Below is a small trained network, with its code and all its weights. Each question gives an input and a class and asks what happens when units are switched off, that is, made to give their printed mean instead of their output.

import numpy as np


def w(rows, s, z=0):
    codes = np.array(rows[::2]) - 128.0
    scale = np.full(codes.shape[1], s)
    scale[-1] = z or s
    return codes * scale


def norm(h):
    return h / np.sqrt((h * h).mean(-1, keepdims=True) + 1e-5)


def f(y):
    return np.maximum(y, 0)


def log_softmax(a):
    a = a - a.max(-1, keepdims=True)
    return a - np.log(np.exp(a).sum(-1, keepdims=True))


def net(x, mask):
    res = np.array(x, float).reshape(1, 6) / 4 @ E
    u = 0
    for l in range(2):
        y = f(norm(res) @ A[l][:, :-1].T + A[l][:, -1])
        res = res + np.where(mask[u : u + 6], y, B[l][:, -1]) @ B[l][:, :-1]
        u += 6
    return log_softmax(norm(res)[-1] @ U[:, :-1].T + U[:, -1])


A, B = {}, {}
E = w([
[162,54,149,60,150,99,55,168,198,151,231],'x0',
[141,178,128,186,163,88,86,164,143,144,134],'x1',
[224,167,115,80,158,173,171,254,106,156,154],'x2',
[111,145,133,107,133,106,163,123,128,157,120],'x3',
[147,108,111,80,104,148,175,118,165,122,87],'x4',
[138,94,191,212,238,74,176,192,42,93,157],'x5',
],0.0066)
A[0] = w([
[149,88,179,80,113,49,151,153,235,130,254,254],'0.n1',
[176,167,28,124,152,183,182,170,106,149,218,185],'0.n2',
[71,220,77,122,108,118,155,101,113,163,76,101],'0.n3',
[170,141,116,138,217,143,187,127,105,99,170,82],'0.n4',
[138,124,101,133,128,178,213,180,81,95,135,96],'0.n5',
[158,85,242,111,180,50,173,160,128,26,71,215],'0.n6',
],0.0058,0.0028)
B[0] = w([
[146,99,105,112,151,130,96,160,137,34,214,254],'0.n1',
[178,144,203,92,123,244,196,137,102,161,96,193],'0.n2',
[78,98,158,113,128,126,84,142,122,84,111,183],'0.n3',
[147,94,168,124,91,85,147,89,118,76,145,177],'0.n4',
[154,178,109,149,162,83,107,135,102,176,124,178],'0.n5',
[95,69,167,200,152,106,137,123,109,145,163,228],'0.n6',
],0.011,0.0073)
A[1] = w([
[213,175,204,238,85,92,152,77,35,76,41,15],'1.n1',
[101,92,72,96,158,81,91,75,197,141,207,58],'1.n2',
[43,13,66,186,141,105,75,113,148,55,79,249],'1.n3',
[60,143,128,81,156,186,11,94,149,85,126,84],'1.n4',
[135,151,148,199,198,156,141,146,75,74,52,101],'1.n5',
[47,205,126,80,189,253,46,188,87,113,113,158],'1.n6',
],0.006,0.0019)
B[1] = w([
[128,188,139,106,134,136,138,65,124,174,108,217],'1.n1',
[197,56,48,88,141,50,70,151,100,167,84,191],'1.n2',
[37,126,98,153,138,101,121,98,172,100,114,254],'1.n3',
[190,255,154,106,84,132,150,79,138,143,117,199],'1.n4',
[127,71,105,133,125,134,178,132,155,196,138,199],'1.n5',
[144,142,99,86,65,163,129,201,142,130,75,179],'1.n6',
],0.01,0.0081)
U = w([
[82,199,162,139,78,119,129,46,185,67,23,248],'0',
[45,104,150,230,185,74,203,49,122,175,103,156],'1',
[168,172,126,87,68,203,189,172,109,199,35,160],'2',
[193,152,212,155,254,135,215,77,52,231,85,20],'3',
[169,109,45,61,103,30,55,69,198,133,157,149],'4',
[75,32,105,183,239,76,68,122,111,51,171,72],'5',
[228,139,132,32,141,199,101,193,170,104,156,58],'6',
[188,72,202,168,159,133,193,218,89,77,233,214],'7',
],0.0091,0.0011)

Each question gives the input, the list of numbers given to net, and the class t.
The units are the neurons (one row each of A and B). Each row of codes is followed by its name. A weight is (code - 128) times the scale printed after its matrix; where a second scale follows, it is the last column's (A, B and U).
mask holds one flag per neuron, layer by layer. A switched-off neuron (its flag False) gives its mean, the last column of its row in B, instead of its output. The means were averaged over made-up inputs and are rounded, as every weight is.
A unit's drop is (log p(t) with every unit on - log p(t) with that unit switched off) / (log p(t) with every unit on - log p(t) with every unit switched off).
The circuit of an input: a set's keep is (log p(t) with only the set's units on - log p(t) with every unit switched off) / (log p(t) with every unit on - log p(t) with every unit switched off). Starting from all 12 units, units are removed one at a time, each time the one whose removal leaves the highest keep (on an exact tie, the one counted first), for as long as the keep stays at least 0.8.
units of the circuit, in order: the units of the circuit, biggest drop first
k most important neurons: the k neurons with the biggest drops, biggest first
k most important neurons of layer l: the k neurons of layer l with the biggest drops, biggest first
drop of u: that unit's drop, to one decimal
input [-3,-3,4,-2,-8,0], class 2: units of the circuit, in order -> [1.n6]
input [-8,0,0,2,6,1], class 1: units of the circuit, in order -> [0.n2 1.n5]
input [5,2,1,-5,-4,-3], class 6: units of the circuit, in order -> [0.n6 1.n3]
input [8,8,2,-3,7,-7], class 6: units of the circuit, in order -> [1.n3 0.n2]
input [-3,6,2,-1,-7,-7], class 2: 2 most important neurons -> [1.n6 0.n1]
input [-4,5,-1,-4,-8,4], class 1: 2 most important neurons -> [0.n2 0.n1]
input [-5,-8,4,-6,-7,6], class 3: 2 most important neurons of layer 1 -> [1.n1 1.n3]
input [3,4,3,4,-7,-8], class 6: 2 most important neurons of layer 0 -> [0.n1 0.n2]
input [-3,3,4,-7,-2,2], class 3: drop of 0.n4 -> 0.1
input [-7,-6,3,-3,3,2], class 3: drop of 0.n5 -> 0.2
input [0,0,1,7,-1,-2], class 2: drop of 1.n1 -> 0.0
input [-2,3,3,5,-7,-5], class 2: drop of 0.n1 -> 0.1
